Each row is followed by its class number.
[-265  168  101  -60 -232   47  -68  150 -422  364  608 -175   93  -33
  428 -543   54  178  175  -81  -82  143 -161 -129 -129  145  -18 -116
  141  383  110  -50  230 -106 -155  -53 -184] | 0
[  59  -46   99 -176    9 -175  473   22 -126  -44  159    5   29 -368
   63 -255   80  107  579 -100 -106 -279  160 -111  258  129 -141  163
 -300 -165  -85   64    0 -113 -164  192 -315] | 0
[ 228 -160  -85 -412  179   71  147  166 -207 -187  459 -273   -3 -148
 -240   -8   77 -137  130  382  235  -73    9  -49  -72  115   23   67
  -25  125   95   13 -342   50 -273  148 -262] | 5
[-138  145  169 -202 -174  181 -143   73 -259  324  475 -182  183  147
  294 -303   14   81  110 -218  -47  146 -266    3 -124  -60  -16 -305
  193  257  215  101   89  -26 -157 -286  -85] | 3
[  40 -374 -125  424  330 -244   40 -143  -91   84   24 -851  -51 -157
   79 -119   49  -88  293  -32   71 -242  124  329  151  -50    5 -313
 -143 -126  -36  -15  -52   86 -171  239   77] | 7
[  78  -71  196 -221   26 -136  385  -28 -141   19  176 -112  173 -321
   48 -278   19   33  589   -8  -43 -233   30  -31  276  123 -199  102
 -198  -70   16  182  -74 -131 -204  212 -315] | 1
[  95 -241 -119 -480  249  -65  245  180 -381 -148  269  -72   86 -136
 -343 -153  107 -108  155  380   63   41  115  -37   29    3  -60  -28
   51  182   49   33 -369   72 -140  100  -11] | 6
[  75 -351  -85 -491  278  -60  278   55 -314 -198  247 -135   69  -38
 -322 -121   82  -89  130  386   90   44   99    2   52  -20  -92  -17
   57  143   58   39 -341   67 -186  149   23] | 5
[ 179  154  -67 -354   37   -2  119  105 -168  -17  566 -102   45  -82
 -209   -1  -78  -80   21  400  227    1  -70 -114 -191   26   36   60
 -183  190  141   19 -347  116  -52   -1 -362] | 2
[ 167   66  -31 -347   77   20  138   81 -121   -2  573 -166   55  -73
 -210  -20  -62 -106   13  444  251  -34  -64  -67 -202   37   37   60
 -149  227  178   38 -389   39 -106   60 -366] | 5
[ 105  -48  115 -243   57 -132  426   74 -203  -51  138  -29   25 -386
   78 -305  124  114  596  -86  -52 -262  116  -90  234  176 -117  182
 -259 -138  -53  110  -22 -131 -222  210 -334] | 0
[ 168 -196 -123 -461  181   21  189  256 -186 -219  505 -209   41 -258
 -179  -54   84 -171  119  424  250  -92   39  -74  -68  138  -67  153
   -7  160   48  -56 -331   19 -221  122 -273] | 5
[  43 -332  -99  456  340 -244   47 -151 -151  137   -3 -828  -31  -81
   63 -143   84  -58  334   12   75 -143  149  353  166  -80   14 -323
 -115 -132    6   15  -95   34 -190  232  178] | 7
[-195  -32  -43 -228 -143   82   -4  164 -324  143  482   22    3   38
  300 -435  161    3  249  -65 -124  -14  -52 -104  -32   16   62  -88
    4  227  -20   32   76 -151   65 -296 -277] | 7
[  80  -69  178 -246   46 -143  419  -31 -150  -39  167  -29   92 -316
   50 -296   91   47  586  -77  -51 -275   61  -56  265  140 -159  165
 -252  -98   -6   79  -96 -126 -192  177 -311] | 0
[ 103   -9  158 -264   32 -171  396   36 -205  -34  203  -68   53 -300
  -13 -360   94   40  526 -107  -57 -292   52  -48  252  104 -122  122
 -224 -132  -28  177  -32 -140 -191  265 -357] | 5
[-242  112  109  -79 -209  126 -170  149 -288  355  515 -130   70   92
  437 -387  -22  163   40  -37  -69  139 -281  -62 -140  191  -74 -240
  171  354   96  -80  218  -82 -170  -99 -110] | 1
[  10 -294 -413  300  495 -222  186  221 -207 -185  -77 -756 -271 -244
  105 -241  311  -39  121  -39  -38 -288  262  313   31   74   47 -119
 -271   -5  -69   -4 -104  161   14  110  124] | 6
[-187 -285 -361  333  418 -267  157  231 -245 -187  -18 -734 -230 -236
  211 -363  180  105  217 -124   36 -154  355  213   80   67   35 -106
 -296    3  -40  -34  136   99  -86   45  112] | 3
[-117 -491 -441  151  554 -212  129  271 -124 -254 -146 -812 -248 -275
  106 -203  286   -1  130  -63    2 -302  228  302   84  135  -22 -107
 -233    3 -108  -50  -85  193  -36   89  135] | 3
[ 157  -37  -86   42   17   73  438    9  -39 -113  103 -292  -81 -410
   72 -180   90  143  472  -34 -179 -202  209  -53  322  267 -131  184
 -278 -101 -139  -82  190  -65 -198  153 -199] | 1
[  77 -243  -58 -460  244  -95  253  114 -328  -97  290  -71  149 -135
 -337 -149   39 -131  169  436   92   45   97  -21    2   -7 -115    5
   72  222   74   30 -374   49 -140  152   14] | 6
[ 238 -103   12 -473  139   53   73  121 -227  -78  477 -208  115 -159
 -225   24   71 -141   78  410  291  -30  -82  -60  -82  122   15   88
   29  158  145  -23 -382   55 -287  137 -274] | 0
[ 107   -9  138 -220   36 -145  453    8 -183  -40  128  -86   47 -351
   69 -303  125   79  610  -80  -42 -244  117  -30  261  206 -189  122
 -283 -107  -58  120  -29 -170 -188  185 -310] | 7
[ 221  -36  -85 -452  182   15   99  208 -256 -143  529 -322   98 -240
 -229  -87  124 -186   98  351  296  -51   16  -95  -57  112  -33  114
  -75  152  129   -1 -274   77 -231   95 -293] | 3
[ 276  185  -22 -261   43  -23  172    7  -96   31  571 -266   39  -72
 -241   30  -32 -101   54  381  211    6   18  -93 -180  -22   53   23
 -216  160  145  102 -279   42  -78   39 -362] | 7
[ 129   60  145 -240    9 -165  383   -3 -166  -28  150 -117   72 -305
  -38 -250  120   56  592 -140  -68 -263   79  -76  259  115 -127  173
 -227 -151   -3  147  -45 -126 -178  229 -316] | 2
[-225    5  158 -203 -161  199 -219   34 -220  206  483 -209  166   47
  287 -208   31   71  167 -216  -56   97 -316    4 -180   -1  -25 -279
  199  288  236   45   16  -52 -166 -317 -128] | 6
[  66   41   13  -18    2   26  431 -102  -52  -59  244 -249  131 -389
  -97  -89   -4 -100  567  103 -280 -133  138 -112  206  131 -131  246
 -233  -49   19  -23   -2  -74 -110  103 -225] | 2
[ 109   98 -160   19   -7   80  409   58 -120  -89  161 -232 -175 -437
  -36 -178  120  190  496  -46 -250 -183  236 -109  307  257  -71  146
 -344 -142 -163 -102  194  -77 -164  113 -226] | 2
[   4 -348 -148  412  408 -287   17 -110 -149   88   10 -847  -35 -106
   93 -110   96   -7  367  -34   81 -207  155  311  193  -31   23 -187
  -57 -140    3   -8 -109  128 -189  248  149] | 4
[-120 -488 -397  243  520 -166  152  244  -91 -214 -142 -771 -301 -256
  158  -86  318   48   71  -21   14 -321  203  322   54  131   36 -172
 -213  -62 -131 -127 -119  147  -35  139  142] | 0
[ 187  115   -9   -2    8  -37  482 -113  -49  -58  264 -311   73 -409
  -40 -100   67 -152  601   79 -214 -185  202 -119  200  132 -102  221
 -329 -112  -29  -32   -2  -93  -94  107 -304] | 7
[-186 -269 -271  426  386 -215  107  169 -267 -217   26 -850 -208 -284
  161 -291  135   97  172 -129   25 -145  265  246   55  108   24 -133
 -210    6   -4  -46  154  100 -164  134  135] | 2
[ 272  109  -79 -333   88  -32  189   56 -112  -52  607 -233   44 -141
 -239  -22  -49 -179   43  406  197  -51   33 -129 -214  -47   41   64
 -237  161  109   83 -285   99  -27    5 -411] | 7
[ 245  117  -62 -316   84  -44  134   69 -157    7  613 -200   26  -60
 -235  -86   -2 -125  -10  459  211    1   -9  -86 -167   -3    2   81
 -186  209  141  121 -330   50  -90   56 -327] | 5
[  35 -314 -385  297  451 -262  161  182 -173 -192  -35 -887 -249 -264
   76 -272  320  -31   -3  -94   21 -296  263  311   10   58    7 -119
 -257  -39  -98  -15  -30  130   24  152   88] | 7
[ 212  162  -46 -333   75   26  141   95  -98   56  568 -129   50  -96
 -220  -15 -123 -115   39  450  228    8  -48 -117 -230   14   13   13
 -255  189  140   69 -309   82  -50  -13 -378] | 3
[-169   52  169 -227 -148  152 -171  -18 -229  259  481  -75  119  120
  312 -175  -10   91  107 -197  -43  123 -286  -60 -133  -90   -5 -310
  197  248  182   36    3    1 -151 -314  -94] | 0
[ 174    1 -132   22   26    9  465   19  -53 -108  123 -274 -141 -424
   87 -193  103  165  510  -52 -191 -227  256  -58  344  282 -124  203
 -335 -121 -168  -84  230  -88 -202  159 -224] | 1
[ -46 -333 -370  270  463 -195   81  225 -125 -182 -167 -844 -247 -203
   74 -195  293  -22   48 -105   36 -275  186  339   40  116   33 -150
 -239  -38  -63  -19  -96  144   -3  129  125] | 3
[ 158   -5  120 -152   15 -104  461    5  -95  -40  111  -53   15 -267
   56 -207   35  130  525  -97  -71 -255   98  -26  260  138 -132  120
 -276 -148  -55  155    1  -97 -177  204 -278] | 1
[ -53 -505 -390  299  566 -191   85  207 -131 -221 -148 -899 -287 -166
  116 -151  303   41  151  -94   -3 -307  201  360   68  154   10 -134
 -125  -80  -97  -94 -148  157  -61  131  198] | 4
[  93   58    9   40   11    2  434  -78  -32  -69  240 -275  102 -400
  -96  -70  -12  -54  564   57 -269 -137  128 -137  219  134  -96  258
 -287  -73    6  -34   -2  -44 -104   76 -266] | 2
[-227  233   81  -19 -260  126  -44  129 -350  365  621 -184   92   33
  419 -517   19  188   64 -104 -137  169 -180  -83 -165  136  -67 -119
  177  407  138  -22  264  -88 -155  -80 -119] | 5
[-150   92  144 -201 -241  232 -159   62 -184  253  497  -47  106  169
  350 -160  -19   88   34 -221  -41  124 -295  -26 -213  -59    6 -319
  246  235  189   51   20  -56 -144 -337 -128] | 5
[-239 -341 -307  354  415 -208   99  209 -178 -234  -47 -689 -194 -268
  207 -233  180   86  108  -80   50 -182  267  252    5   84    4 -160
 -211   17  -23  -75   87  126  -83   90  158] | 6
[  74 -256  -59 -410  258  -59  236   93 -298  -75  229 -105  148 -108
 -318  -92   83 -128  121  462  100   51  130    6   22    9 -116  -26
  104  194   62   20 -333   55 -173  183   88] | 6
[-198  249   47   26 -265   35   -7  167 -389  330  639 -205   54  -53
  424 -572   12  197  125 -149 -122  150 -113 -114 -134  141  -49 -137
   61  345   61  -53  354 -100 -106 -102 -209] | 7
[-126  135  100 -319 -163  147 -135   92 -345  254  545 -104  130  126
  259 -322   53   77   82 -176  -77  166 -263  -58 -205  -84  -42 -250
  227  292  206   85   26  -49  -90 -316  -98] | 2
[-240  243  110  -57 -227   54 -122  222 -328  369  546 -179  113  -25
  397 -449   57  188   49 -125  -78  156 -219  -83 -178  154  -82 -215
  178  375  132  -42  248  -91 -149  -86 -135] | 6
[   0   46  -39  -20   13  -24  406  -42    7  -46  242 -262  139 -475
   -6  -32   69  -76  620   71 -251 -149  156 -143  158  117 -109  265
 -266  -64   10  -74   -1  -81  -60   40 -263] | 6
[-219 -225 -344  332  344 -282  147  218 -243 -209   52 -731 -267 -278
  227 -353  187  115  173 -124   75 -195  330  198   35   43   53 -115
 -262  -23  -48  -44  121   53  -70  132   41] | 5
[  65 -302   16 -477  212  -64  233   30 -306  -49  282 -107  147  -29
 -299 -139   33  -89  145  401   94   47   26   29    7    8  -67    9
   97  210  103   32 -374    8 -183  165   -4] | 0
[ 140 -168  -16 -493  253  -74  201   74 -390 -115  333 -231   81    9
 -354 -118   77  -90  191  382  155   52   62   -7   -3   26  -21    1
  116  152  106  103 -380   66 -190  194  -52] | 4
[  43   26   43   46   17  -62  401 -147  -12   54  277 -321  150 -368
  -35  -63  -32  -87  629   99 -251 -174  165  -91  227  156 -149  193
 -190  -76   -4  -42  -27  -97 -129  111 -242] | 4
[ 172   56 -126   35   87   50  450   27 -133 -115  165 -325 -142 -434
   44 -229  126  174  549 -100 -223 -228  290  -81  290  262  -79  232
 -275 -134 -150  -22  212  -37 -189  121 -223] | 4
[ 104   13   44   54   52  -60  443  -75  -44  -45  282 -312   98 -347
  -53 -118    6 -108  555   58 -249 -167  167 -102  177  110 -141  190
 -200 -105  -19   24    3  -92  -72  118 -253] | 4
[ -33 -378 -170  447  359 -232   53  -86  -23   19  -11 -844  -89 -142
  101   58   45  -32  324    0  102 -252  110  309  200   -8   71 -247
 -168 -159   -9 -100 -105  107 -179  256   80] | 1
[-157 -235 -294  339  379 -247  105  150 -222 -148   53 -787 -222 -218
  210 -293  175   85  127 -109   65 -178  255  255   -2   37   61 -111
 -191  -12    8   -8  122   66 -120  179   80] | 5
[  44  -23   64   31   41  -25  451 -116   21  -75  228 -321  139 -374
  -24  -25  -27 -132  533  112 -227 -171  127  -82  199  168 -158  216
 -247  -26   38  -43  -26  -99 -129  127 -215] | 1
[-253  260   87   -1 -244   93 -111  153 -361  368  591 -212   86   44
  359 -398   51  160   38 -102 -104  169 -185  -82 -177  111  -28 -286
  171  382  142  -37  237  -31 -148  -75  -91] | 6
[-174   42  180 -288 -188  228 -283   34 -160  350  442 -170  227  158
  333 -136  -30   79  161 -153    7  196 -353  -16 -223   -7  -38 -287
  238  271  248   68    3  -51 -211 -388 -103] | 3
[  87 -310  -69 -391  272  -38  250  110 -353 -146  257 -197  108  -85
 -317 -164  104  -89  209  403  102   49  128   20   64   10  -51  -67
   54  170   99   27 -314   43 -221  167    5] | 6
[  65 -320  -65 -500  229  -13  259   65 -293 -174  242  -89  122  -59
 -284 -143   65 -118  179  408  103   52  100  -16   18  -13 -102  -38
   54  161   65   22 -351   36 -130  109  -27] | 7
[ -15 -391 -155  406  354 -269   67 -132  -66    1  -19 -791 -111 -138
   84  -58  122  -42  276  -63   65 -245  160  289  186 -103   49 -237
 -147 -171  -52  -33  -49  125 -132  258  130] | 0
[ 217 -131  -42 -367  156   11  100  171 -208 -119  463 -247   86 -231
 -251    0   82 -132  125  392  259  -50   10  -53  -54  133  -46   38
  -26  136  103  -20 -312   28 -280  144 -242] | 6
[ -64 -389 -422  199  500 -210  111  271 -161 -247 -129 -834 -255 -268
   62 -238  314    8   36 -110   31 -285  224  314   42  121    0 -107
 -261  -27  -80  -35  -80  166   -7   90  123] | 3
[ 156  -12  109 -177   32 -147  437   17 -134  -46  218  -55   48 -312
   30 -298   66    9  557 -103  -79 -286  103  -68  212   86 -146  106
 -285 -140  -43  135  -57 -115 -129  168 -354] | 7
[  52 -301  -31 -463  199   -3  215   74 -308 -107  252 -143   95   -3
 -280 -179   69  -87   60  394  123   60   34   27  -11   -5  -85  -88
  123  192   80   50 -327   11 -160  175  -11] | 5
